Below is a small trained network, with its code and all its weights. Each question gives an input and a class and asks what happens when units are switched off, that is, made to give their printed mean instead of their output.

import numpy as np


def w(rows, s, z=0):
    codes = np.array(rows[::2]) - 128.0
    scale = np.full(codes.shape[1], s)
    scale[-1] = z or s
    return codes * scale


def norm(h):
    return h / np.sqrt((h * h).mean(-1, keepdims=True) + 1e-5)


def f(y):
    return y / 2 * (1 + np.tanh(0.7978845608 * (y + 0.044715 * y**3)))


def log_softmax(a):
    a = a - a.max(-1, keepdims=True)
    return a - np.log(np.exp(a).sum(-1, keepdims=True))


def net(x, mask):
    res = np.array(x, float).reshape(1, 5) / 4 @ E
    u = 0
    for l in range(2):
        y = f(norm(res) @ A[l][:, :-1].T + A[l][:, -1])
        res = res + np.where(mask[u : u + 9], y, B[l][:, -1]) @ B[l][:, :-1]
        u += 9
    return log_softmax(norm(res)[-1] @ U[:, :-1].T + U[:, -1])


A, B = {}, {}
E = w([
[136,63,26],'x0',
[255,138,101],'x1',
[111,154,139],'x2',
[54,91,92],'x3',
[42,236,126],'x4',
],0.0089)
A[0] = w([
[17,185,142,162],'0.n0',
[128,126,133,30],'0.n1',
[147,73,244,56],'0.n2',
[174,248,159,1],'0.n3',
[66,165,68,189],'0.n4',
[184,125,237,26],'0.n5',
[192,204,183,132],'0.n6',
[138,2,222,213],'0.n7',
[86,123,124,197],'0.n8',
],0.0096,0.0048)
B[0] = w([
[153,179,133,244],'0.n0',
[141,76,165,99],'0.n1',
[89,178,169,152],'0.n2',
[219,82,139,159],'0.n3',
[117,164,88,212],'0.n4',
[55,155,147,151],'0.n5',
[155,139,247,196],'0.n6',
[152,195,51,254],'0.n7',
[127,180,103,183],'0.n8',
],0.011,0.0051)
A[1] = w([
[136,131,139,46],'1.n0',
[115,148,79,164],'1.n1',
[93,142,22,154],'1.n2',
[184,217,68,178],'1.n3',
[107,133,152,1],'1.n4',
[247,224,130,147],'1.n5',
[72,61,138,109],'1.n6',
[208,117,179,80],'1.n7',
[95,215,203,245],'1.n8',
],0.011,0.0042)
B[1] = w([
[115,103,116,114],'1.n0',
[161,200,132,175],'1.n1',
[178,184,117,221],'1.n2',
[221,102,191,253],'1.n3',
[123,74,88,111],'1.n4',
[147,67,199,254],'1.n5',
[118,114,153,115],'1.n6',
[58,122,183,162],'1.n7',
[174,255,121,243],'1.n8',
],0.01,0.0083)
U = w([
[207,172,215,183],'0',
[65,105,136,12],'1',
[86,253,106,213],'2',
[40,67,121,18],'3',
[155,16,172,129],'4',
[191,53,17,177],'5',
[47,66,120,18],'6',
],0.02,0.011)

Each question gives the input, the list of numbers given to net, and the class t.
The units are the neurons (one row each of A and B). Each row of codes is followed by its name. A weight is (code - 128) times the scale printed after its matrix; where a second scale follows, it is the last column's (A, B and U).
mask holds one flag per neuron, layer by layer. A switched-off neuron (its flag False) gives its mean, the last column of its row in B, instead of its output. The means were averaged over made-up inputs and are rounded, as every weight is.
A unit's drop is (log p(t) with every unit on - log p(t) with that unit switched off) / (log p(t) with every unit on - log p(t) with every unit switched off).
The circuit of an input: a set's keep is (log p(t) with only the set's units on - log p(t) with every unit switched off) / (log p(t) with every unit on - log p(t) with every unit switched off). Starting from the 12 units with the biggest drops (on a tie, the unit counted first), units are removed one at a time, each time the one whose removal leaves the highest keep (on an exact tie, the one counted first), for as long as the keep stays at least 0.8.
circuit, biggest first: the units of the circuit, biggest drop first
k most important neurons: the k neurons with the biggest drops, biggest first
top k neurons in layer l: the k neurons of layer l with the biggest drops, biggest first
drop when u is switched off: that unit's drop, to one decimal
input [1,-5,0,2,-5], class 2: 2 most important neurons => (1.n5, 0.n6)
input [4,-5,-5,-2,-2], class 5: circuit, biggest first => (1.n8, 0.n6)
input [2,7,3,4,-3], class 5: 4 most important neurons => (0.n6, 1.n8, 0.n0, 0.n2)
input [4,-1,-4,5,-1], class 5: circuit, biggest first => (1.n8)
input [2,7,-4,6,-4], class 5: top 2 neurons in layer 0 => (0.n6, 0.n0)
input [-2,5,7,7,-7], class 5: circuit, biggest first => (0.n6, 1.n8)
input [-2,-3,0,-1,-3], class 2: 2 most important neurons => (0.n2, 0.n5)
input [4,0,0,-4,-3], class 4: 2 most important neurons => (1.n8, 0.n4)
input [5,-2,0,-7,-6], class 4: 3 most important neurons => (1.n8, 0.n4, 1.n5)
input [7,4,5,-2,2], class 5: 3 most important neurons => (0.n6, 1.n8, 0.n0)
input [4,-2,0,3,-3], class 5: drop when 1.n8 is switched off => 0.4
input [8,4,8,-8,-4], class 4: drop when 1.n8 is switched off => 0.4
input [-5,-8,-1,-5,-6], class 2: drop when 0.n5 is switched off => 0.2
